Below is a small trained network, with its code and all its weights. Each question gives an input and a class and asks what happens when units are switched off, that is, made to give their printed mean instead of their output.

import numpy as np


def w(rows, s, z=0):
    codes = np.array(rows[::2]) - 128.0
    scale = np.full(codes.shape[1], s)
    scale[-1] = z or s
    return codes * scale


def f(y):
    return np.maximum(y, 0)


def log_softmax(a):
    a = a - a.max(-1, keepdims=True)
    return a - np.log(np.exp(a).sum(-1, keepdims=True))


def net(x, mask):
    res = np.array(x, float).reshape(1, 6) / 4 @ E
    y = f(res @ A[0][:, :-1].T + A[0][:, -1])
    res = res + np.where(mask, y, B[0][:, -1]) @ B[0][:, :-1]
    return log_softmax(res[-1] @ U[:, :-1].T + U[:, -1])


A, B = {}, {}
E = w([
[82,104,193,181,106,97,96,149,225,62],'x0',
[164,34,110,111,65,73,162,105,52,55],'x1',
[107,94,75,123,91,154,2,34,148,148],'x2',
[162,144,204,232,79,204,128,114,63,148],'x3',
[91,136,138,134,119,102,133,122,115,152],'x4',
[232,209,179,80,116,64,102,65,143,107],'x5',
],0.0085)
A[0] = w([
[147,227,170,76,126,73,122,70,121,86,24],'n0',
[62,76,66,109,168,128,128,161,132,128,62],'n1',
[99,114,160,178,133,81,119,109,171,93,17],'n2',
[141,162,155,162,113,189,117,135,109,110,11],'n3',
[155,172,219,206,70,207,137,106,70,139,48],'n4',
[145,116,141,198,83,163,88,70,119,165,105],'n5',
[131,126,91,97,138,133,97,95,80,171,97],'n6',
[92,237,190,111,181,218,93,147,158,161,115],'n7',
[153,72,130,111,107,106,179,119,81,90,100],'n8',
[80,88,219,162,123,70,88,139,205,79,67],'n9',
[83,69,54,136,84,162,22,49,148,169,44],'n10',
[125,109,46,131,137,166,136,176,65,185,106],'n11',
[130,185,118,158,169,166,110,141,190,184,38],'n12',
[156,31,129,122,33,71,161,102,70,57,67],'n13',
[145,175,160,154,212,165,98,154,207,210,73],'n14',
[148,61,144,107,59,95,145,116,72,80,98],'n15',
[106,103,95,123,95,126,17,27,132,153,41],'n16',
[177,167,123,129,88,80,71,2,167,151,43],'n17',
[151,133,82,95,149,148,130,85,88,181,74],'n18',
[149,175,195,139,193,83,221,220,98,106,75],'n19',
[85,121,72,12,194,68,136,119,190,105,72],'n20',
[191,213,212,73,109,64,127,117,143,125,46],'n21',
[119,130,71,26,148,44,122,164,188,119,37],'n22',
[59,60,150,164,124,177,131,176,159,93,137],'n23',
[145,140,168,134,183,106,214,178,111,124,73],'n24',
[110,91,191,131,71,102,74,159,207,100,41],'n25',
[168,131,85,80,171,158,159,89,58,197,148],'n26',
[90,113,102,181,152,157,139,163,141,189,73],'n27',
[211,233,195,88,116,61,105,64,140,100,17],'n28',
[106,86,181,174,123,101,109,144,198,62,120],'n29',
[151,179,74,60,156,143,185,105,49,176,140],'n30',
[106,215,142,106,199,170,124,127,194,199,69],'n31',
[165,134,206,195,62,167,110,137,64,107,34],'n32',
[111,143,147,133,144,88,208,169,120,129,42],'n33',
],0.0067,0.0011)
B[0] = w([
[75,62,60,196,176,197,195,127,97,112,205],'n0',
[122,61,99,188,158,137,176,124,92,142,200],'n1',
[150,173,157,125,116,133,163,63,141,144,177],'n2',
[164,94,95,127,104,97,135,133,164,177,173],'n3',
[197,58,82,187,69,87,89,161,167,231,243],'n4',
[184,99,129,142,130,104,93,177,154,179,204],'n5',
[145,172,186,128,141,143,134,84,182,114,184],'n6',
[99,139,67,60,56,72,83,125,66,100,224],'n7',
[105,152,107,66,106,101,103,107,85,112,200],'n8',
[129,202,159,142,106,127,147,57,188,118,223],'n9',
[129,107,229,97,227,193,67,216,110,108,254],'n10',
[101,163,123,172,163,165,208,52,177,91,205],'n11',
[90,163,72,90,76,77,71,128,77,78,191],'n12',
[53,170,80,36,66,74,84,105,55,65,251],'n13',
[81,158,61,73,73,82,88,137,91,74,215],'n14',
[85,147,76,57,77,75,84,135,62,100,217],'n15',
[150,131,229,75,192,165,63,211,134,110,239],'n16',
[96,78,127,151,208,206,146,166,92,109,232],'n17',
[151,196,173,146,119,134,147,80,205,110,190],'n18',
[167,128,206,68,192,163,58,215,142,118,226],'n19',
[240,45,111,196,79,56,110,190,168,253,240],'n20',
[69,70,79,173,204,193,199,137,87,79,217],'n21',
[220,52,111,202,57,55,118,148,168,225,225],'n22',
[74,121,99,177,160,200,201,68,136,100,213],'n23',
[154,106,219,82,211,155,79,193,143,110,195],'n24',
[148,192,171,128,129,111,177,64,201,110,205],'n25',
[135,216,142,130,123,143,184,39,214,137,218],'n26',
[89,96,85,154,130,153,145,136,76,111,182],'n27',
[64,66,73,190,181,169,197,126,85,90,241],'n28',
[147,222,149,139,113,126,180,27,199,107,211],'n29',
[151,221,186,153,118,144,171,47,204,129,222],'n30',
[95,138,67,70,52,76,92,125,62,83,215],'n31',
[186,69,104,162,66,61,98,148,141,193,228],'n32',
[141,124,193,116,175,153,91,193,114,121,178],'n33',
],0.0056,0.0078)
U = w([
[93,155,67,11,55,81,98,118,70,101,218],'0',
[221,68,108,186,82,85,123,159,152,235,42],'1',
[151,122,246,60,203,178,98,197,123,123,3],'2',
[70,78,69,202,180,203,209,109,93,109,121],'3',
[157,226,177,132,114,138,182,28,194,130,227],'4',
],0.012,0.00028)

Each question gives the input, the list of numbers given to net, and the class t.
The units are the neurons (one row each of A and B). Each row of codes is followed by its name. A weight is (code - 128) times the scale printed after its matrix; where a second scale follows, it is the last column's (A, B and U).
mask holds one flag per neuron, in row order. A switched-off neuron (its flag False) gives its mean, the last column of its row in B, instead of its output. The means were averaged over made-up inputs and are rounded, as every weight is.
A unit's drop is (log p(t) with every unit on - log p(t) with that unit switched off) / (log p(t) with every unit on - log p(t) with every unit switched off).
The circuit of an input: a set's keep is (log p(t) with only the set's units on - log p(t) with every unit switched off) / (log p(t) with every unit on - log p(t) with every unit switched off). Starting from the 12 units with the biggest drops (on a tie, the unit counted first), units are removed one at a time, each time the one whose removal leaves the highest keep (on an exact tie, the one counted first), for as long as the keep stays at least 0.8.
units of the circuit, in order: the units of the circuit, biggest drop first
most important unit: the unit with the biggest drop
top k neurons: the k neurons with the biggest drops, biggest first
drop when u is switched off: that unit's drop, to one decimal
input [1,-7,3,5,1,8], class 3: most important unit -> n28
input [-7,-8,5,4,1,0], class 0: top 4 neurons -> [n7; n31; n14; n12]
input [-7,-7,8,7,-4,-7], class 2: top 2 neurons -> [n10; n16]
input [1,-6,-4,5,4,7], class 3: units of the circuit, in order -> [n21; n28]
input [5,7,-6,7,6,6], class 0: top 3 neurons -> [n13; n15; n20]
input [-8,6,0,-1,0,-4], class 4: units of the circuit, in order -> [n30; n26]
input [-6,7,-6,-1,-7,8], class 3: top 2 neurons -> [n28; n21]
input [-6,-6,5,1,8,1], class 0: top 2 neurons -> [n31; n7]
input [3,7,-8,-1,-1,-3], class 2: top 2 neurons -> [n19; n24]
input [-7,-1,-3,-6,3,7], class 3: units of the circuit, in order -> [n21; n0]
input [4,-7,-4,3,-6,-7], class 0: units of the circuit, in order -> [n7; n14]
input [-1,6,-7,0,-6,8], class 3: top 3 neurons -> [n28; n21; n0]
input [3,3,6,0,0,-6], class 2: top 3 neurons -> [n10; n16; n28]
input [-2,3,7,-4,4,-3], class 2: units of the circuit, in order -> [n10]
input [0,-4,-7,4,1,4], class 2: top 2 neurons -> [n19; n24]
input [5,2,-2,-7,6,5], class 1: top 2 neurons -> [n20; n22]
input [-6,7,5,6,-5,-4], class 0: top 3 neurons -> [n13; n15; n20]
input [3,-5,-2,-8,5,7], class 1: top 2 neurons -> [n20; n22]
input [-6,6,-7,0,1,-7], class 2: top 3 neurons -> [n19; n24; n33]
input [6,0,4,-4,-5,1], class 4: units of the circuit, in order -> [n29]
input [5,5,4,-3,-7,6], class 3: top 4 neurons -> [n28; n17; n0; n21]
input [-8,-3,-5,-7,-4,4], class 4: top 2 neurons -> [n30; n26]
input [0,-3,-2,7,1,-2], class 1: drop when n4 is switched off -> 0.0
input [-5,-1,0,-5,0,8], class 3: drop when n28 is switched off -> 0.1
input [8,6,3,-4,5,-3], class 4: drop when n29 is switched off -> 0.2
input [4,2,-3,8,8,-8], class 1: drop when n21 is switched off -> 0.1
input [3,-3,-3,5,-3,-4], class 1: units of the circuit, in order -> [n4]
